Below are the code and all the weights of a small trained network. Each question names an input and a class and asks about switching units off, where a switched-off unit gives its printed mean instead of its output.

import numpy as np


def w(rows, s, z=0):
    codes = np.array(rows[::2]) - 128.0
    scale = np.full(codes.shape[1], s)
    scale[-1] = z or s
    return codes * scale


def f(y):
    return np.maximum(y, 0)


def log_softmax(a):
    a = a - a.max(-1, keepdims=True)
    return a - np.log(np.exp(a).sum(-1, keepdims=True))


def net(x, mask):
    res = np.array(x, float).reshape(1, 5) / 4 @ E
    y = f(res @ A[0][:, :-1].T + A[0][:, -1])
    res = res + np.where(mask, y, B[0][:, -1]) @ B[0][:, :-1]
    return log_softmax(res[-1] @ U[:, :-1].T + U[:, -1])


A, B = {}, {}
E = w([
[161,159,116,109,108,161],'x0',
[85,185,254,197,123,213],'x1',
[148,129,124,125,130,144],'x2',
[110,82,141,152,164,99],'x3',
[43,159,35,232,102,215],'x4',
],0.0095)
A[0] = w([
[85,115,40,194,123,180,44],'N1',
[138,63,23,76,130,123,208],'N2',
[149,135,156,120,137,95,19],'N3',
[132,155,245,195,151,201,255],'N4',
[159,116,58,118,128,85,174],'N5',
[109,138,21,211,176,193,111],'N6',
[182,118,189,28,157,85,19],'N7',
],0.011,0.0012)
B[0] = w([
[154,239,205,76,212,50,240],'N1',
[74,37,30,156,85,185,241],'N2',
[109,144,179,87,159,171,155],'N3',
[59,57,60,146,19,202,254],'N4',
[65,24,34,196,64,204,206],'N5',
[196,140,221,136,169,89,254],'N6',
[181,137,210,50,175,1,225],'N7',
],0.01,0.012)
U = w([
[59,31,76,158,6,204,255],'0',
[196,205,211,33,254,73,1],'1',
],0.0091,0.0015)

Each question gives the input, the list of numbers given to net, and the class t.
The units are the neurons (one row each of A and B). Each row of codes is followed by its name. A weight is (code - 128) times the scale printed after its matrix; where a second scale follows, it is the last column's (A, B and U).
mask holds one flag per neuron, in row order. A switched-off neuron (its flag False) gives its mean, the last column of its row in B, instead of its output. The means were averaged over made-up inputs and are rounded, as every weight is.
A unit's drop is (log p(t) with every unit on - log p(t) with that unit switched off) / (log p(t) with every unit on - log p(t) with every unit switched off).
The circuit of an input: a set's keep is (log p(t) with only the set's units on - log p(t) with every unit switched off) / (log p(t) with every unit on - log p(t) with every unit switched off). Starting from all 7 units, units are removed one at a time, each time the one whose removal leaves the highest keep (on an exact tie, the one counted first), for as long as the keep stays at least 0.8.
units of the circuit, in order: the units of the circuit, biggest drop first
unit that matters most: the unit with the biggest drop
top k neurons: the k neurons with the biggest drops, biggest first
drop when u is switched off: that unit's drop, to one decimal
input [-7,3,-3,1,5], class 1: units of the circuit, in order => N1
input [6,7,-4,3,-6], class 0: top 2 neurons => N4; N1
input [0,-6,-5,-6,-5], class 0: top 4 neurons => N5; N2; N1; N6
input [3,6,1,-2,-6], class 0: top 3 neurons => N4; N1; N6
input [3,-4,-5,-7,5], class 1: top 2 neurons => N1; N4
input [8,-6,-7,7,-6], class 0: top 2 neurons => N5; N2
input [-4,-8,-8,-5,-5], class 0: top 2 neurons => N5; N2
input [-2,-5,-1,4,8], class 1: top 2 neurons => N1; N6
input [-1,4,1,-6,-4], class 0: top 2 neurons => N1; N4
input [0,1,-8,-2,3], class 1: top 2 neurons => N2; N5
input [0,7,-8,-8,-6], class 0: top 2 neurons => N4; N1
input [1,8,-2,3,-4], class 0: drop when N4 is switched off => 1.4
input [-3,8,-7,7,-4], class 0: drop when N4 is switched off => 1.2
input [6,8,4,-4,-4], class 0: unit that matters most => N4
input [4,8,-6,-8,-6], class 0: drop when N2 is switched off => 0.0
